x =
[[152 140 124 120 124 132 133 111 102]
 [138 134 117 123 132 131 136 123 121]
 [122 127 128 129 132 128 128 132 138]
 [116 122 129 130 135 127 125 138 140]
 [146 138 117 119 130 131 137 119 112]
 [110 115 129 130 134 125 121 143 141]
 [143 137 123 119 128 128 130 120 113]
 [143 137 113 119 133 131 139 122 117]
 [125 125 126 132 125 132 128 123 133]
 [129 129 136 133 121 130 123 117 126]
 [117 116 129 133 128 132 126 133 134]
 [130 127 132 133 118 133 126 113 124]
 [115 117 134 134 128 129 121 134 134]]
x[0,0]	152
x[4,-3]	137
x[-2,2]	132
x[-7,-2]	120
x[1,5]	131
x[-4,3]	133
x[-12,4]	132
x[:, 1]	[140, 134, 127, 122, 138, 115, 137, 137, 125, 129, 116, 127, 117]
x[9,5]	130
x[10,7]	133
x[2,7]	132
x[:, 2]	[124, 117, 128, 129, 117, 129, 123, 113, 126, 136, 129, 132, 134]
x[-3,1]	116
x[3,3]	130
x[-1,6]	121
x[-9,2]	117
x[8,-3]	128
x[-7,4]	128
x[11,1]	127
x[6,0]	143
x[7,-6]	119
x[5,-9]	110
x[:, 0]	[152, 138, 122, 116, 146, 110, 143, 143, 125, 129, 117, 130, 115]
x[11,4]	118
x[10,-9]	117
x[-2,-1]	124
x[2,-3]	128
x[5,3]	130
x[7,0]	143
x[-12,-8]	134
x[-2,3]	133
x[9,-9]	129
x[-9,-8]	138
x[-8]	[110, 115, 129, 130, 134, 125, 121, 143, 141]

grid = [131 133 141 115 150 112 112 143 116 123]
grid[0]	131
grid[7]	143
grid[9]	123

A =
[[148 150 107 107 149 150 105 106 150 153 106 105]
 [106 109 146 147 110 107 147 148 108 109 150 150]
 [152 150 107 105 150 148 106 106 150 150 106 107]]
Indices start at 0.
(0, 0) = 148
(2, 6) = 106
(0, 4) = 149
(2, 2) = 107
(1, 1) = 109
(2, 10) = 106
(2, 4) = 150
(2, 8) = 150
(1, 10) = 150
(0, 9) = 153
(1, 11) = 150

m =
128	129	119	128	130	128	126	126	130	128	120	128	128	122
127	128	128	136	134	133	127	120	125	135	128	135	134	130
131	119	120	126	135	125	126	136	135	127	117	121	137	126
131	125	119	130	127	125	124	129	138	124	120	128	128	122
128	124	121	132	131	122	117	131	121	137	121	114	132	122
133	120	131	137	131	130	129	125	151	135	124	128	132	124
121	129	115	140	129	131	126	133	144	136	111	123	132	127
139	123	134	132	128	139	125	117	122	129	118	129	129	130
123	125	130	134	123	123	129	129	124	124	124	126	128	124
Indices start at 0.
row 0 col 0	128
row 7 col 10	118
row 0 col 10	120
row 4 col 8	121
row 5 col 4	131
row 6 col 5	131
row 4 col 2	121
row 5 col 5	130
row 1 col 9	135
row 3 col 13	122
row 3 col 10	120
row 1 col 12	134
row 4 col 7	131
row 8 col 2	130
row 6 col 12	132
row 8 col 3	134
row 3 col 5	125
row 2 col 6	126
row 0 col 6	126
row 2 col 10	117
row 2 col 12	137
row 0 col 2	119
row 3 col 3	130
row 1 col 11	135
row 5 col 13	124
row 6 col 8	144
row 8 col 5	123
row 8 col 1	125
row 6 col 11	123
row 6 col 1	129
row 4 col 6	117
row 1 col 5	133
row 1 col 0	127
row 6 col 7	133
row 3 col 2	119

M = [127 139 146 154 153 124 129 131 116 138 149]
M[0]	127
M[3]	154
M[2]	146
M[1]	139

W =
[[117 135 118 115 136 140 130 100]
 [110 127 140 129 123 116 106 133]
 [139 124 117 123 128 133 139 127]
 [143 125 128 135 127 130 129 140]
 [119 123 136 129 136 130 129 140]
 [127 121 130 109 128 135 117 115]
 [123 120 111 130 122 121 126 143]
 [134 139 126 125 119 127 145 127]
 [121 143 129 142 137 125 136 121]
 [133 117 125 125 140 138 129 135]
 [138 111 109 126 128 128 116 129]
 [139 131 141 128 131 132 123 116]]
Indices start at 0.
(0, 0) => 117
(5, 0) => 127
(2, 0) => 139
(9, 1) => 117
(0, 7) => 100
(10, 6) => 116
(6, 6) => 126
(3, 6) => 129
(10, 4) => 128
(3, 5) => 130
(0, 5) => 140
(8, 5) => 125
(1, 2) => 140
(9, 2) => 125
(9, 7) => 135
(4, 5) => 130
(9, 6) => 129
(6, 4) => 122
(1, 4) => 123
(4, 6) => 129
(5, 7) => 115
(4, 7) => 140
(10, 5) => 128
(11, 3) => 128
(3, 4) => 127
(8, 2) => 129
(7, 6) => 145
(1, 5) => 116
(2, 7) => 127
(9, 3) => 125
(11, 5) => 132
(2, 6) => 139
(11, 1) => 131
(7, 5) => 127
(11, 2) => 141

arr =
[[101 154 104 154  99 102]
 [155 105 151 104 156 153]
 [154 102 154 102 153 155]
 [153 107 151 108 156 151]
 [101 154 106 151  99 104]
 [101 152 104 153 101 103]
 [152 105 154 103 155 156]
 [151 108 151 104 155 152]
 [102 151 103 150  98 104]
 [103 151 104 155 101 100]
 [154 103 154 101 155 153]
 [155 102 151 101 155 155]]
arr[-12][0]	101
arr[:, -3]	[154, 104, 102, 108, 151, 153, 103, 104, 150, 155, 101, 101]
arr[-2][-3]	101
arr[3][5]	151
arr[:, -4]	[104, 151, 154, 151, 106, 104, 154, 151, 103, 104, 154, 151]
arr[8][-4]	103
arr[9][-6]	103
arr[-2][4]	155
arr[-11][-1]	153
arr[:, 0]	[101, 155, 154, 153, 101, 101, 152, 151, 102, 103, 154, 155]
arr[9][5]	100
arr[6][-5]	105
arr[-8][1]	154
arr[4][2]	106
arr[:, -2]	[99, 156, 153, 156, 99, 101, 155, 155, 98, 101, 155, 155]
arr[11][0]	155
arr[-11][2]	151
arr[1][-5]	105
arr[6][0]	152
arr[-7][-2]	101
arr[-10][-1]	155
arr[-12][3]	154
arr[-5][3]	104
arr[-5][-6]	151
arr[3][1]	107

X =
[[122 124 136 133 118 130]
 [124 145 145 110 129 147]
 [136 128 121 119 139 117]
 [118 121 133 116 134 139]
 [144 132 104 111 143 129]
 [129 128 118 123 125 119]
 [125 148 139 117 127 146]
 [150 115 150 119 137 113]]
X[0,0]: 122
X[:, 0]: [122, 124, 136, 118, 144, 129, 125, 150]
X[6,1]: 148
X[5]: [129, 128, 118, 123, 125, 119]
X[3,2]: 133
X[6,4]: 127
X[4,4]: 143
X[4,1]: 132
X[5,2]: 118
X[7,3]: 119
X[7,1]: 115
X[1,0]: 124
X[3]: [118, 121, 133, 116, 134, 139]
X[6,2]: 139
X[5,4]: 125
X[6]: [125, 148, 139, 117, 127, 146]
X[4,3]: 111
X[2,2]: 121
X[1,1]: 145
X[0,3]: 133

data =
[[141 145 123 133]
 [137 127 109 113]
 [117 156 104 116]
 [138 128 148 122]
 [101 125 146 131]
 [105 152 102 102]
 [142 114 146 124]
 [126 101 133 108]
 [122 145 142 134]
 [126 154 146 118]]
data[-10][-4] -> 141
data[2][-3] -> 156
data[7] -> [126, 101, 133, 108]
data[1][3] -> 113
data[4][-3] -> 125
data[-9][1] -> 127
data[5][2] -> 102
data[3][-2] -> 148
data[:, -3] -> [145, 127, 156, 128, 125, 152, 114, 101, 145, 154]
data[-3][2] -> 133
data[-7] -> [138, 128, 148, 122]
data[-5][1] -> 152
data[-10][-1] -> 133
data[:, -2] -> [123, 109, 104, 148, 146, 102, 146, 133, 142, 146]
data[-1] -> [126, 154, 146, 118]
data[:, 0] -> [141, 137, 117, 138, 101, 105, 142, 126, 122, 126]
data[-3][-3] -> 101

a =
[[128 107 108 149 149 106 138 105 151 148]
 [103 153 153  99 102 156 100 154 102  99]
 [156 102 100 154 154 103 155 101 155 155]
 [153 103 102 155 155 100 156 101 155 154]
 [153 104 102 157 153  99 156 101 155 154]
 [105 155 156  99 106 153 103 154 100 101]
 [152 104 103 154 155 104 152 100 154 156]
 [152 101 103 155 155 100 156 103 154 154]
 [102 153 154 103 103 154  99 154 102 102]
 [103 156 155 101 101 156 101 155 103 101]
 [115 152 146 108 113 154 102 152 105 109]
 [101 155 154 102 102 157  98 154 100 100]
 [101 152 155 102 103 155 102 154 100  99]
 [154 100 102 152 155 103 156 101 154 155]
 [153 102 103 153 155 102 156 104 157 155]]
Rows and columns are counted from 0.
(0, 0) = 128
(5, 5) = 153
(9, 1) = 156
(14, 3) = 153
(8, 3) = 103
(14, 1) = 102
(9, 2) = 155
(6, 4) = 155
(0, 7) = 105
(2, 4) = 154
(8, 4) = 103
(5, 1) = 155
(7, 6) = 156
(12, 1) = 152
(6, 3) = 154
(1, 0) = 103
(6, 0) = 152
(3, 3) = 155
(8, 7) = 154
(0, 2) = 108
(13, 8) = 154
(10, 6) = 102
(12, 0) = 101
(9, 0) = 103
(0, 8) = 151
(9, 8) = 103
(10, 7) = 152
(7, 2) = 103
(0, 9) = 148
(9, 4) = 101
(2, 2) = 100
(13, 7) = 101
(4, 8) = 155
(0, 5) = 106
(5, 8) = 100
(2, 7) = 101

B = 107  107  148  107  107  108  146  109  109  147  148  149  148
B[0]	107
B[6]	146
B[11]	149
